[[106 122 125]
 [109 126 133]
 [133 129 108]
 [150 137 118]]
=>
[106 126 108]

[[110 136]
 [101 116]]
=>
[110 116]

[[130 127 128 129 126]
 [131 132 113 124 127]
 [130 130 127 124 126]
 [126 137 134 130 106]]
=>
[130 132 127 130]

[[111 136 131 109]
 [133 116 130 151]]
=>
[111 116]

[[105 122 123 117 137]
 [127 125 114 129 142]]
=>
[105 125]

[[130 130 121 130]
 [ 98 142 142 122]]
=>
[130 142]

[[111 150 120]
 [117 120 127]
 [149 115 114]
 [136 112 102]
 [123 114 130]]
=>
[111 120 114]

[[122 121 131]
 [128 120 133]
 [133 108 128]
 [123 123 139]
 [138 105 141]]
=>
[122 120 128]
---
[[124 125 128 118 122 133 113 120 127 139 122 115 135 135 124 133]
 [120 132 129 133 123 124 139 134 127 143 122 136 136 130 121 131]
 [116 138 128 121 140 130 140 125 128 131 120 118 136 133 122 135]
 [120 128 128 134 123 138 131 118 129 130 128 108 124 124 129 124]
 [132 133 128 120 134 137 118 115 131 124 133 103 120 134 133 122]
 [137 120 127 134 122 137 141 118 129 126 133 113 121 118 131 120]]
=>
[[116 138 128 121 140 130 140 125 128 131 120 118 136 133 122 135]
 [132 133 128 120 134 137 118 115 131 124 133 103 120 134 133 122]
 [120 132 129 133 123 124 139 134 127 143 122 136 136 130 121 131]
 [120 128 128 134 123 138 131 118 129 130 128 108 124 124 129 124]
 [124 125 128 118 122 133 113 120 127 139 122 115 135 135 124 133]
 [137 120 127 134 122 137 141 118 129 126 133 113 121 118 131 120]]

[[131 128 130 141 128 127 134 128 140 144 126 129]
 [134 139 128 126 129 131 126 139 129 126 121 129]
 [128 137 127 126 135 135 133 137 128 126 122 125]
 [132 127 138 152 129 132 147 127 134 142 126 144]
 [128 138 136 131 135 134 140 138 150 129 122 135]
 [132 142 127 131 127 130 147 142 150 129 120 148]
 [127 130 132 137 130 140 128 130 128 127 125 134]
 [135 129 129 148 130 128 125 129 128 143 126 124]]
=>
[[132 142 127 131 127 130 147 142 150 129 120 148]
 [134 139 128 126 129 131 126 139 129 126 121 129]
 [128 138 136 131 135 134 140 138 150 129 122 135]
 [128 137 127 126 135 135 133 137 128 126 122 125]
 [127 130 132 137 130 140 128 130 128 127 125 134]
 [135 129 129 148 130 128 125 129 128 143 126 124]
 [131 128 130 141 128 127 134 128 140 144 126 129]
 [132 127 138 152 129 132 147 127 134 142 126 144]]

[[131 126 140 133 140 138 120 126 126 118 134 125 133 127 133 122]
 [144 116 132 135 130 120 128 118 130 142 116 126 121 138 128 119]
 [147 120 152 142 152 150 109 125 142 112 112 123 112 139 125 115]
 [111 146 127 122 129 142 131 144 129 113 146 133 139 118 131 142]
 [131 123 134 131 134 131 124 124 124 125 133 125 133 128 132 124]]
=>
[[111 146 127 122 129 142 131 144 129 113 146 133 139 118 131 142]
 [131 126 140 133 140 138 120 126 126 118 134 125 133 127 133 122]
 [131 123 134 131 134 131 124 124 124 125 133 125 133 128 132 124]
 [147 120 152 142 152 150 109 125 142 112 112 123 112 139 125 115]
 [144 116 132 135 130 120 128 118 130 142 116 126 121 138 128 119]]

[[148 149 148 149 143]
 [108 108 113 113 116]
 [145 145 144 142 142]
 [133 129 132 133 136]
 [126 126 126 124 125]]
=>
[[148 149 148 149 143]
 [145 145 144 142 142]
 [133 129 132 133 136]
 [126 126 126 124 125]
 [108 108 113 113 116]]

[[158 111]
 [121 144]
 [123 157]]
=>
[[123 157]
 [121 144]
 [158 111]]

[[133 111 124 128 141 118]
 [125 132 133 130 122 128]
 [114 138 133 124 114 136]
 [138 131 126 118 106 116]
 [114 110 133 123 126 136]
 [125 124 137 120 143 122]
 [123 125 129 137 140 136]]
=>
[[114 138 133 124 114 136]
 [125 132 133 130 122 128]
 [138 131 126 118 106 116]
 [123 125 129 137 140 136]
 [125 124 137 120 143 122]
 [133 111 124 128 141 118]
 [114 110 133 123 126 136]]

[[136 133 141 148 140 128 139 144]
 [123 141 112 110 141 145 139 132]
 [113 148 119 133 134 141 120 144]
 [143 107 136 128 116 116 129 111]
 [124 119 147 145 113 106 115 125]]
=>
[[113 148 119 133 134 141 120 144]
 [123 141 112 110 141 145 139 132]
 [136 133 141 148 140 128 139 144]
 [124 119 147 145 113 106 115 125]
 [143 107 136 128 116 116 129 111]]
